Below are the code and all the weights of a small trained network. Each question names an input and a class and asks about switching units off, where a switched-off unit gives its printed mean instead of its output.

import numpy as np


def w(rows, s, z=0):
    codes = np.array(rows[::2]) - 128.0
    scale = np.full(codes.shape[1], s)
    scale[-1] = z or s
    return codes * scale


def f(y):
    return y / 2 * (1 + np.tanh(0.7978845608 * (y + 0.044715 * y**3)))


def log_softmax(a):
    a = a - a.max(-1, keepdims=True)
    return a - np.log(np.exp(a).sum(-1, keepdims=True))


def net(x, mask):
    res = np.array(x, float).reshape(1, 6) / 4 @ E
    y = f(res @ A[0][:, :-1].T + A[0][:, -1])
    res = res + np.where(mask, y, B[0][:, -1]) @ B[0][:, :-1]
    return log_softmax(res[-1] @ U[:, :-1].T + U[:, -1])


A, B = {}, {}
E = w([
[182,132,137,252,113,135,162,170],'x0',
[129,120,136,140,119,119,109,112],'x1',
[124,129,135,127,128,130,139,127],'x2',
[53,65,162,116,73,166,102,188],'x3',
[125,132,126,125,132,128,130,134],'x4',
[118,162,174,132,216,226,87,102],'x5',
],0.015)
A[0] = w([
[77,168,88,93,144,70,118,101,40],'n0',
[117,77,88,88,46,45,155,165,191],'n1',
[145,129,178,236,117,163,142,206,87],'n2',
[144,118,148,97,139,137,168,143,131],'n3',
[97,91,86,60,74,10,134,177,35],'n4',
[198,142,123,67,194,107,120,68,9],'n5',
[77,140,183,82,104,203,86,124,91],'n6',
[196,170,81,189,81,56,187,120,145],'n7',
[192,201,95,106,189,91,127,67,147],'n8',
[180,142,56,188,96,85,180,140,127],'n9',
],0.011,0.014)
B[0] = w([
[164,163,174,215,156,82,206,92,146],'n0',
[166,236,106,205,154,142,164,75,252],'n1',
[125,174,85,175,76,154,105,5,231],'n2',
[139,140,110,104,107,115,105,132,133],'n3',
[80,132,109,83,87,239,84,136,194],'n4',
[57,128,129,101,97,172,61,145,164],'n5',
[109,84,151,76,157,100,149,157,226],'n6',
[112,80,183,100,161,37,84,181,248],'n7',
[155,178,101,210,86,214,146,96,233],'n8',
[144,96,163,93,180,94,118,154,223],'n9',
],0.013,0.015)
U = w([
[195,168,84,172,132,142,210,50,64],'0',
[70,121,53,103,82,203,127,54,254],'1',
[122,1,154,58,169,40,164,198,86],'2',
],0.0096,0.0057)

Each question gives the input, the list of numbers given to net, and the class t.
The units are the neurons (one row each of A and B). Each row of codes is followed by its name. A weight is (code - 128) times the scale printed after its matrix; where a second scale follows, it is the last column's (A, B and U).
mask holds one flag per neuron, in row order. A switched-off neuron (its flag False) gives its mean, the last column of its row in B, instead of its output. The means were averaged over made-up inputs and are rounded, as every weight is.
A unit's drop is (log p(t) with every unit on - log p(t) with that unit switched off) / (log p(t) with every unit on - log p(t) with every unit switched off).
The circuit of an input: a set's keep is (log p(t) with only the set's units on - log p(t) with every unit switched off) / (log p(t) with every unit on - log p(t) with every unit switched off). Starting from all 10 units, units are removed one at a time, each time the one whose removal leaves the highest keep (on an exact tie, the one counted first), for as long as the keep stays at least 0.8.
units of the circuit, in order: the units of the circuit, biggest drop first
unit that matters most: the unit with the biggest drop
top k neurons: the k neurons with the biggest drops, biggest first
drop when u is switched off: that unit's drop, to one decimal
input [1,7,-8,4,-5,-5], class 0: unit that matters most -> n1
input [5,0,5,2,-7,2], class 1: top 2 neurons -> n1, n8
input [-4,-8,-8,0,-3,0], class 0: top 3 neurons -> n4, n5, n7
input [2,4,5,0,-2,0], class 2: top 3 neurons -> n8, n1, n2
input [2,7,0,-4,3,-6], class 2: top 2 neurons -> n7, n9
input [-1,6,-5,-7,5,5], class 1: top 2 neurons -> n5, n1
input [2,-7,-4,7,-3,-6], class 0: top 2 neurons -> n1, n5
input [3,8,7,8,1,-3], class 0: top 2 neurons -> n1, n5
input [6,-4,8,8,-3,0], class 0: top 2 neurons -> n4, n5
input [2,1,2,8,-4,-8], class 0: top 3 neurons -> n1, n5, n6
input [-3,5,1,-6,8,6], class 1: top 2 neurons -> n5, n1
input [-5,2,8,1,6,1], class 2: top 4 neurons -> n2, n8, n1, n4
input [5,1,3,-6,1,-8], class 2: top 2 neurons -> n7, n9
input [-1,-1,-4,-3,7,2], class 1: units of the circuit, in order -> n1
input [-3,7,2,-5,8,5], class 1: drop when n1 is switched off -> 0.4
input [1,2,-2,-8,-6,-2], class 2: drop when n9 is switched off -> 0.2
input [-4,-7,-8,-8,1,2], class 1: drop when n5 is switched off -> 3.0
